Here is a tiny trained network, its code and every weight. The questions are about switching its units off for an input and a target symbol, where a switched-off unit gives its printed mean instead of its output.

import numpy as np


def w(rows, s, z=0):
    codes = np.array(rows[::2]) - 128.0
    scale = np.full(codes.shape[1], s)
    scale[-1] = z or s
    return codes * scale


def norm(h):
    return h / np.sqrt((h * h).mean(-1, keepdims=True) + 1e-5)


def softmax(a):
    e = np.exp(a - a.max(-1, keepdims=True))
    return e / e.sum(-1, keepdims=True)


def log_softmax(a):
    a = a - a.max(-1, keepdims=True)
    return a - np.log(np.exp(a).sum(-1, keepdims=True))


def net(x, mask):
    ids = ['αγδεθλμπτ'.index(c) for c in x.split()]
    T = len(ids)
    res = E[ids] + P[:T]
    u = 0
    for l in range(2):
        r = norm(res)
        for j in range(3):
            rows = slice(3 * j, 3 * j + 3)
            q, k, v = (r @ M[l][rows].T for M in (Q, K, V))
            z = softmax(np.where(np.tri(T) > 0, q @ k.T / 3**0.5, -1e9)) @ v
            o = O[l][rows]
            res = res + np.where(mask[u + j], z, o[:, -1]) @ o[:, :-1]
        u += 3
    return log_softmax(norm(res)[-1] @ U[:, :-1].T + U[:, -1])


Q, K, V, O = {}, {}, {}, {}
E = w([
[126,160,78,140,147,150,97,175,168,132],'α',
[160,72,101,132,132,141,140,82,195,64],'γ',
[144,146,136,187,77,93,58,150,126,189],'δ',
[137,199,131,67,156,103,131,106,205,115],'ε',
[88,122,124,89,143,4,100,75,113,203],'θ',
[122,98,173,78,129,87,139,183,140,149],'λ',
[230,142,167,107,102,148,54,102,105,156],'μ',
[115,157,155,179,108,89,151,140,141,32],'π',
[89,156,140,118,98,167,42,127,197,89],'τ',
],0.021)
P = w([
[158,118,149,130,164,95,114,144,110,106],'0',
[140,152,101,44,46,40,72,188,187,1],'1',
[136,123,145,154,150,125,126,111,111,111],'2',
[134,142,138,114,75,66,90,151,212,106],'3',
[125,124,142,159,143,138,140,105,111,123],'4',
[126,141,164,129,82,79,106,141,220,142],'5',
[114,125,137,161,135,150,155,100,109,134],'6',
[109,153,161,142,84,90,126,130,218,175],'7',
[98,132,134,162,124,174,174,98,112,155],'8',
[102,146,184,121,103,78,111,113,216,156],'9',
],0.025)
Q[0] = w([
[129,118,88,93,92,80,112,125,139,125],'L0H0',
[151,120,42,25,159,157,190,162,40,82],'L0H0',
[122,158,121,151,28,103,107,139,142,89],'L0H0',
[93,139,84,154,233,151,121,172,74,106],'L0H1',
[93,106,131,145,110,76,133,121,197,97],'L0H1',
[145,98,119,92,23,51,143,150,171,138],'L0H1',
[102,116,129,137,139,122,127,80,215,125],'L0H2',
[126,99,103,139,140,163,120,138,5,98],'L0H2',
[97,110,156,176,200,203,110,151,80,142],'L0H2',
],0.014)
K[0] = w([
[136,80,93,100,227,144,127,103,166,152],'L0H0',
[193,104,133,133,248,36,18,185,170,75],'L0H0',
[86,145,150,140,220,182,137,154,70,111],'L0H0',
[122,67,81,94,202,165,117,172,137,145],'L0H1',
[40,132,117,170,74,113,206,107,132,181],'L0H1',
[133,128,85,167,114,3,102,112,33,72],'L0H1',
[96,140,150,162,60,152,195,72,193,181],'L0H2',
[199,112,133,150,181,38,60,164,174,89],'L0H2',
[137,116,119,111,108,56,51,135,182,65],'L0H2',
],0.011)
V[0] = w([
[127,60,84,144,120,163,67,216,108,160],'L0H0',
[87,201,153,123,205,93,141,199,93,138],'L0H0',
[38,81,223,55,103,133,74,117,151,92],'L0H0',
[92,116,153,103,112,80,147,240,92,141],'L0H1',
[101,232,186,64,109,129,122,78,113,111],'L0H1',
[61,213,82,175,245,175,74,172,177,155],'L0H1',
[64,135,47,124,94,122,121,150,223,141],'L0H2',
[90,4,112,184,155,53,150,119,148,169],'L0H2',
[37,94,120,133,102,135,132,161,94,61],'L0H2',
],0.012)
O[0] = w([
[214,166,105,147,176,74,155,119,227,200,1],'L0H0',
[101,27,84,211,136,108,46,96,182,157,100],'L0H0',
[147,34,180,73,55,124,236,143,171,79,196],'L0H0',
[107,141,176,122,140,110,157,235,72,142,115],'L0H1',
[108,229,179,93,167,176,135,74,117,161,195],'L0H1',
[80,169,36,80,157,178,39,147,163,101,103],'L0H1',
[191,120,142,184,8,119,190,160,128,178,132],'L0H2',
[155,185,70,96,41,104,104,45,127,75,138],'L0H2',
[179,91,88,65,126,116,104,175,127,185,110],'L0H2',
],0.011,0.0076)
Q[1] = w([
[124,146,166,64,12,94,50,140,219,99],'L1H0',
[132,168,166,96,106,198,91,116,224,147],'L1H0',
[173,128,123,134,77,173,107,134,106,120],'L1H0',
[173,72,84,104,166,161,181,75,103,94],'L1H1',
[183,125,86,170,171,76,101,42,115,121],'L1H1',
[170,139,41,98,103,91,126,219,205,96],'L1H1',
[77,166,155,153,120,76,96,119,98,140],'L1H2',
[141,138,218,104,81,97,53,130,248,132],'L1H2',
[105,86,158,84,137,106,156,33,87,133],'L1H2',
],0.014)
K[1] = w([
[57,105,53,201,105,171,247,101,89,204],'L1H0',
[82,201,74,106,45,201,178,106,139,202],'L1H0',
[151,88,107,99,126,205,144,53,107,150],'L1H0',
[167,207,161,71,101,169,158,149,61,59],'L1H1',
[134,157,102,128,230,136,120,90,47,114],'L1H1',
[206,179,110,137,119,81,173,89,171,181],'L1H1',
[87,57,73,158,147,152,62,131,139,79],'L1H2',
[127,108,107,226,137,200,252,204,158,113],'L1H2',
[90,175,107,96,26,156,153,74,107,78],'L1H2',
],0.013)
V[1] = w([
[41,123,97,60,126,45,177,131,217,26],'L1H0',
[169,107,131,219,147,175,171,185,153,38],'L1H0',
[53,197,97,196,107,119,135,106,57,70],'L1H0',
[128,151,179,229,126,137,96,115,165,63],'L1H1',
[123,113,137,174,62,89,186,195,89,125],'L1H1',
[145,39,169,187,188,109,130,106,123,140],'L1H1',
[21,90,38,125,133,143,221,84,66,187],'L1H2',
[92,176,60,179,163,84,254,155,179,82],'L1H2',
[84,154,108,54,133,41,145,97,91,213],'L1H2',
],0.011)
O[1] = w([
[68,137,78,148,104,90,156,117,134,217,254],'L1H0',
[101,175,129,93,129,132,47,180,176,142,175],'L1H0',
[147,101,54,126,165,188,154,175,192,158,169],'L1H0',
[98,155,207,142,80,162,111,91,72,173,208],'L1H1',
[138,90,158,138,135,195,106,154,145,176,160],'L1H1',
[155,97,143,135,62,172,192,74,166,125,146],'L1H1',
[67,93,103,93,96,38,77,123,175,111,56],'L1H2',
[30,73,90,181,150,102,156,149,90,132,117],'L1H2',
[99,88,247,80,128,97,99,81,187,153,59],'L1H2',
],0.014,0.0096)
U = w([
[163,195,123,212,111,125,85,142,189,208,80],'α',
[96,254,106,35,47,152,129,179,77,136,15],'γ',
[197,154,150,92,157,188,102,117,134,58,191],'δ',
[29,81,137,176,75,213,64,168,30,119,55],'ε',
[126,114,37,145,63,167,181,85,119,97,108],'θ',
[75,111,149,72,88,107,60,75,176,123,147],'λ',
[20,173,130,128,224,172,168,119,160,100,126],'μ',
[126,100,34,68,160,170,51,191,122,149,254],'π',
[145,90,159,100,129,130,188,215,168,147,173],'τ',
],0.0066,0.0049)

Each question gives the input, a string of symbols that net reads in full, and the target symbol t.
The units are the heads (3 rows each of Q, K, V and O). Each row of codes is followed by its name. A weight is (code - 128) times the scale printed after its matrix; where a second scale follows, it is the last column's (O and U).
mask holds one flag per head, layer by layer. A switched-off head (its flag False) gives its mean, the last column of its rows in O, instead of its output. The means were averaged over made-up inputs and are rounded, as every weight is.
A unit's drop is (log p(t) with every unit on - log p(t) with that unit switched off) / (log p(t) with every unit on - log p(t) with every unit switched off).
The circuit of an input: a set's keep is (log p(t) with only the set's units on - log p(t) with every unit switched off) / (log p(t) with every unit on - log p(t) with every unit switched off). Starting from all 6 units, units are removed one at a time, each time the one whose removal leaves the highest keep (on an exact tie, the one counted first), for as long as the keep stays at least 0.8.
circuit, biggest first: the units of the circuit, biggest drop first
unit that matters most: the unit with the biggest drop
heads that matter: for each layer, one digit per head in row order, 1 if its drop is at least 0.15 and else 0, layers parted by /
input θ λ θ π ε θ, target ε: heads that matter	100 / 000
input θ θ α ε τ γ δ π δ δ, target δ: unit that matters most	L1H0
input θ π π π, target π: circuit, biggest first	L0H2, L1H0
input λ τ γ γ δ π ε γ θ, target λ: heads that matter	111 / 001
input α τ γ λ θ, target λ: heads that matter	101 / 001
input γ γ γ α λ α, target λ: heads that matter	101 / 100
input π π α μ γ ε τ θ, target τ: circuit, biggest first	L0H2, L0H0
input ε α τ τ θ γ, target θ: circuit, biggest first	L1H0, L0H2
input γ α τ π α τ γ, target π: circuit, biggest first	L1H1, L0H1
input π θ λ δ α, target π: heads that matter	010 / 000
input γ γ α γ π μ α γ λ, target τ: circuit, biggest first	L0H0, L0H2, L1H1
input θ α τ γ ε π γ λ, target γ: heads that matter	101 / 000
input γ π λ, target τ: circuit, biggest first	L0H0, L1H1
input μ τ μ θ λ γ, target λ: circuit, biggest first	L0H2, L0H0, L1H0
input π λ μ π, target μ: heads that matter	001 / 000
input π ε μ α γ τ δ π λ μ, target λ: heads that matter	100 / 001
input τ τ α θ α θ γ μ, target γ: heads that matter	100 / 000
input ε θ λ π θ λ ε α, target ε: unit that matters most	L0H0
input π τ π δ θ τ γ θ, target γ: heads that matter	101 / 000
input γ θ γ, target λ: circuit, biggest first	L1H2, L1H0
input α γ δ μ π γ λ α, target λ: circuit, biggest first	L0H0, L0H2, L1H2
input λ τ τ π π θ, target π: unit that matters most	L0H2
input ε τ α α γ π μ γ, target μ: heads that matter	001 / 000
input γ α μ ε ε π γ, target π: heads that matter	111 / 110
